Below is a small trained network, with its code and all its weights. Each question gives an input and a class and asks what happens when units are switched off, that is, made to give their printed mean instead of their output.

import numpy as np


def w(rows, s, z=0):
    codes = np.array(rows[::2]) - 128.0
    scale = np.full(codes.shape[1], s)
    scale[-1] = z or s
    return codes * scale


def f(y):
    return y / 2 * (1 + np.tanh(0.7978845608 * (y + 0.044715 * y**3)))


def log_softmax(a):
    a = a - a.max(-1, keepdims=True)
    return a - np.log(np.exp(a).sum(-1, keepdims=True))


def net(x, mask):
    res = np.array(x, float).reshape(1, 8) / 4 @ E
    y = f(res @ A[0][:, :-1].T + A[0][:, -1])
    res = res + np.where(mask, y, B[0][:, -1]) @ B[0][:, :-1]
    return log_softmax(res[-1] @ U[:, :-1].T + U[:, -1])


A, B = {}, {}
E = w([
[153,134,171,49,39,181],'x0',
[121,73,21,89,208,198],'x1',
[157,1,158,203,57,155],'x2',
[57,211,89,173,101,135],'x3',
[211,79,128,141,111,113],'x4',
[63,151,215,104,80,103],'x5',
[96,91,111,40,143,110],'x6',
[43,163,135,214,110,183],'x7',
],0.0075)
A[0] = w([
[151,33,196,114,119,185,128],'n1',
[60,85,60,77,133,169,137],'n2',
[67,141,163,9,172,120,139],'n3',
[104,176,106,127,149,35,138],'n4',
[68,86,158,126,123,48,193],'n5',
[126,119,129,110,128,67,121],'n6',
[132,92,178,185,163,126,165],'n7',
[75,144,128,132,25,157,118],'n8',
[93,120,105,152,176,86,170],'n9',
[143,175,216,57,145,76,254],'n10',
[116,99,112,48,162,139,109],'n11',
[140,149,26,203,171,154,132],'n12',
[197,72,86,89,87,144,180],'n13',
],0.011,0.0076)
B[0] = w([
[194,93,178,135,38,41,210],'n1',
[48,175,20,41,156,174,205],'n2',
[103,197,153,132,95,164,227],'n3',
[207,105,193,112,100,169,188],'n4',
[206,156,193,108,136,230,191],'n5',
[126,82,128,210,133,160,145],'n6',
[97,192,212,97,65,214,174],'n7',
[35,90,159,141,96,94,193],'n8',
[195,104,149,111,192,252,177],'n9',
[188,164,199,76,85,154,254],'n10',
[1,171,98,86,74,29,183],'n11',
[57,69,56,65,183,254,207],'n12',
[170,113,182,141,73,197,222],'n13',
],0.0077,0.011)
U = w([
[233,115,232,133,136,179,245],'0',
[127,93,13,121,212,195,185],'1',
[20,255,173,88,135,209,168],'2',
[83,146,134,172,106,104,23],'3',
[106,193,141,106,196,36,2],'4',
],0.0097,0.0031)

Each question gives the input, the list of numbers given to net, and the class t.
The units are the neurons (one row each of A and B). Each row of codes is followed by its name. A weight is (code - 128) times the scale printed after its matrix; where a second scale follows, it is the last column's (A, B and U).
mask holds one flag per neuron, in row order. A switched-off neuron (its flag False) gives its mean, the last column of its row in B, instead of its output. The means were averaged over made-up inputs and are rounded, as every weight is.
A unit's drop is (log p(t) with every unit on - log p(t) with that unit switched off) / (log p(t) with every unit on - log p(t) with every unit switched off).
The circuit of an input: a set's keep is (log p(t) with only the set's units on - log p(t) with every unit switched off) / (log p(t) with every unit on - log p(t) with every unit switched off). Starting from the 12 units with the biggest drops (on a tie, the unit counted first), units are removed one at a time, each time the one whose removal leaves the highest keep (on an exact tie, the one counted first), for as long as the keep stays at least 0.8.
units of the circuit, in order: the units of the circuit, biggest drop first
k most important neurons: the k neurons with the biggest drops, biggest first
drop of u: that unit's drop, to one decimal
input [-8,-1,5,7,-5,-5,-5,-6], class 1: units of the circuit, in order => n12
input [-5,-2,-6,6,8,0,4,0], class 0: units of the circuit, in order => n4; n2
input [2,-7,-1,-6,-6,5,7,-3], class 0: 3 most important neurons => n10; n2; n5
input [-5,6,-7,5,7,7,-4,-5], class 0: 2 most important neurons => n4; n2
input [1,0,-3,4,-5,-6,3,1], class 1: units of the circuit, in order => n7; n10; n12; n13
input [4,-3,3,1,-6,7,4,-6], class 0: 3 most important neurons => n2; n10; n5
input [-6,0,5,7,6,0,1,3], class 1: units of the circuit, in order => n12; n10
input [4,4,1,-8,-7,-1,-1,-5], class 2: 2 most important neurons => n11; n2
input [5,2,4,-4,-5,-8,6,-1], class 2: 3 most important neurons => n2; n11; n13
input [0,5,5,-2,-7,-5,-7,-6], class 1: 2 most important neurons => n12; n10
input [-3,2,1,8,7,7,5,-6], class 0: drop of n12 => 0.1
input [-7,3,1,-3,2,1,0,5], class 1: drop of n3 => 0.1
input [-7,-3,-3,8,-2,-7,1,7], class 1: drop of n2 => 0.0
input [-8,1,-7,-4,-6,2,-8,-7], class 0: units of the circuit, in order => n4
input [7,4,7,7,4,0,4,2], class 3: drop of n8 => 0.2
